Below are the code and all the weights of a small trained network. Each question names an input and a class and asks about switching units off, where a switched-off unit gives its printed mean instead of its output.

import numpy as np


def w(rows, s, z=0):
    codes = np.array(rows[::2]) - 128.0
    scale = np.full(codes.shape[1], s)
    scale[-1] = z or s
    return codes * scale


def norm(h):
    return h / np.sqrt((h * h).mean(-1, keepdims=True) + 1e-5)


def f(y):
    return np.maximum(y, 0)


def log_softmax(a):
    a = a - a.max(-1, keepdims=True)
    return a - np.log(np.exp(a).sum(-1, keepdims=True))


def net(x, mask):
    res = np.array(x, float).reshape(1, 7) / 4 @ E
    u = 0
    for l in range(2):
        y = f(norm(res) @ A[l][:, :-1].T + A[l][:, -1])
        res = res + np.where(mask[u : u + 8], y, B[l][:, -1]) @ B[l][:, :-1]
        u += 8
    return log_softmax(norm(res)[-1] @ U[:, :-1].T + U[:, -1])


A, B = {}, {}
E = w([
[4,139,56,106,125,96,92,101,95],'x0',
[147,243,142,58,96,144,133,102,105],'x1',
[129,129,129,130,127,127,125,128,126],'x2',
[129,130,125,129,130,128,131,128,132],'x3',
[105,147,181,162,117,113,112,26,194],'x4',
[128,127,128,127,128,129,126,128,128],'x5',
[128,128,127,127,131,129,126,128,129],'x6',
],0.0022)
A[0] = w([
[240,80,144,107,89,205,145,180,122,168],'0.n1',
[139,253,138,75,96,137,177,119,104,155],'0.n2',
[122,8,80,150,149,96,109,226,152,131],'0.n3',
[136,149,226,175,151,92,86,46,203,86],'0.n4',
[210,145,212,149,164,129,174,149,167,127],'0.n5',
[191,57,141,182,131,156,103,176,188,3],'0.n6',
[2,110,60,123,63,120,80,58,117,55],'0.n7',
[3,146,15,82,158,54,74,161,63,69],'0.n8',
],0.0024,0.0015)
B[0] = w([
[83,160,178,157,191,49,124,141,113,232],'0.n1',
[156,170,128,82,139,146,24,137,129,218],'0.n2',
[149,144,166,200,167,155,149,87,53,229],'0.n3',
[158,68,61,145,58,176,138,103,140,212],'0.n4',
[121,110,12,133,81,175,106,115,102,215],'0.n5',
[81,140,188,126,67,91,173,149,72,179],'0.n6',
[126,155,141,166,255,96,123,179,148,221],'0.n7',
[178,72,93,122,54,235,183,94,135,251],'0.n8',
],0.0031,0.0029)
A[1] = w([
[43,166,162,135,227,62,78,90,180,105],'1.n1',
[150,235,152,51,97,129,110,52,141,145],'1.n2',
[48,203,61,16,129,198,87,100,112,9],'1.n3',
[171,158,192,126,208,27,92,218,75,69],'1.n4',
[144,59,115,156,66,151,255,164,158,72],'1.n5',
[128,215,135,108,90,135,123,43,202,80],'1.n6',
[96,27,172,202,132,99,146,94,186,100],'1.n7',
[171,234,139,2,103,168,70,204,87,129],'1.n8',
],0.0033,0.0015)
B[1] = w([
[106,215,141,159,252,35,217,177,152,166],'1.n1',
[110,65,129,198,185,162,108,180,55,223],'1.n2',
[183,135,207,126,74,63,195,156,92,218],'1.n3',
[87,236,207,113,179,103,41,175,183,190],'1.n4',
[33,91,163,105,131,55,57,106,100,192],'1.n5',
[140,94,184,188,152,130,101,188,36,196],'1.n6',
[162,189,85,5,78,109,144,111,182,219],'1.n7',
[97,119,66,93,103,138,154,70,246,253],'1.n8',
],0.0035,0.0037)
U = w([
[108,162,212,176,187,69,127,185,71,254],'0',
[150,203,129,69,147,161,57,170,246,108],'1',
[79,25,64,156,163,173,145,126,62,58],'2',
[153,146,80,58,37,182,194,134,111,94],'3',
[146,49,140,119,32,83,93,52,193,166],'4',
[202,116,155,194,103,236,51,109,90,110],'5',
[86,150,64,139,197,80,177,75,223,56],'6',
],0.014,0.0016)

Each question gives the input, the list of numbers given to net, and the class t.
The units are the neurons (one row each of A and B). Each row of codes is followed by its name. A weight is (code - 128) times the scale printed after its matrix; where a second scale follows, it is the last column's (A, B and U).
mask holds one flag per neuron, layer by layer. A switched-off neuron (its flag False) gives its mean, the last column of its row in B, instead of its output. The means were averaged over made-up inputs and are rounded, as every weight is.
A unit's drop is (log p(t) with every unit on - log p(t) with that unit switched off) / (log p(t) with every unit on - log p(t) with every unit switched off).
The circuit of an input: a set's keep is (log p(t) with only the set's units on - log p(t) with every unit switched off) / (log p(t) with every unit on - log p(t) with every unit switched off). Starting from the 12 units with the biggest drops (on a tie, the unit counted first), units are removed one at a time, each time the one whose removal leaves the highest keep (on an exact tie, the one counted first), for as long as the keep stays at least 0.8.
circuit, biggest first: the units of the circuit, biggest drop first
top k neurons: the k neurons with the biggest drops, biggest first
k most important neurons of layer l: the k neurons of layer l with the biggest drops, biggest first
drop of u: that unit's drop, to one decimal
input [6,2,3,6,-2,-1,7], class 3: circuit, biggest first	[0.n8]
input [1,1,0,4,0,-4,-8], class 3: 3 most important neurons of layer 0	[0.n8, 0.n1, 0.n3]
input [1,-8,5,0,4,3,1], class 6: circuit, biggest first	[1.n1, 1.n7]
input [3,1,-6,2,-8,6,-7], class 3: 2 most important neurons of layer 1	[1.n2, 1.n6]
input [-4,1,1,-3,5,-6,-1], class 5: top 3 neurons	[1.n8, 1.n6, 0.n8]
input [1,2,8,-8,5,7,7], class 0: top 3 neurons	[0.n8, 1.n1, 0.n5]
input [3,3,-6,-4,1,0,-2], class 0: 2 most important neurons of layer 1	[1.n3, 1.n2]
input [0,4,-5,-4,6,0,0], class 5: top 3 neurons	[0.n4, 0.n1, 0.n7]
input [-3,8,-6,5,-3,2,4], class 1: top 2 neurons	[1.n8, 0.n8]
input [6,6,2,-4,2,-4,-8], class 0: top 2 neurons	[1.n3, 0.n7]
input [0,7,-1,3,8,1,-4], class 5: top 2 neurons	[0.n4, 0.n1]
input [0,6,-1,6,2,1,0], class 5: 3 most important neurons of layer 1	[1.n2, 1.n6, 1.n8]
input [-8,8,7,7,-5,-6,7], class 1: drop of 1.n8	0.2
input [-2,5,7,-4,-4,7,7], class 1: drop of 1.n8	0.6
input [4,8,4,-6,3,-8,-6], class 0: circuit, biggest first	[1.n2]
input [0,1,-8,-3,4,-1,-4], class 5: drop of 0.n4	1.1
input [-8,-8,-1,-8,3,-3,-4], class 4: drop of 1.n7	0.3
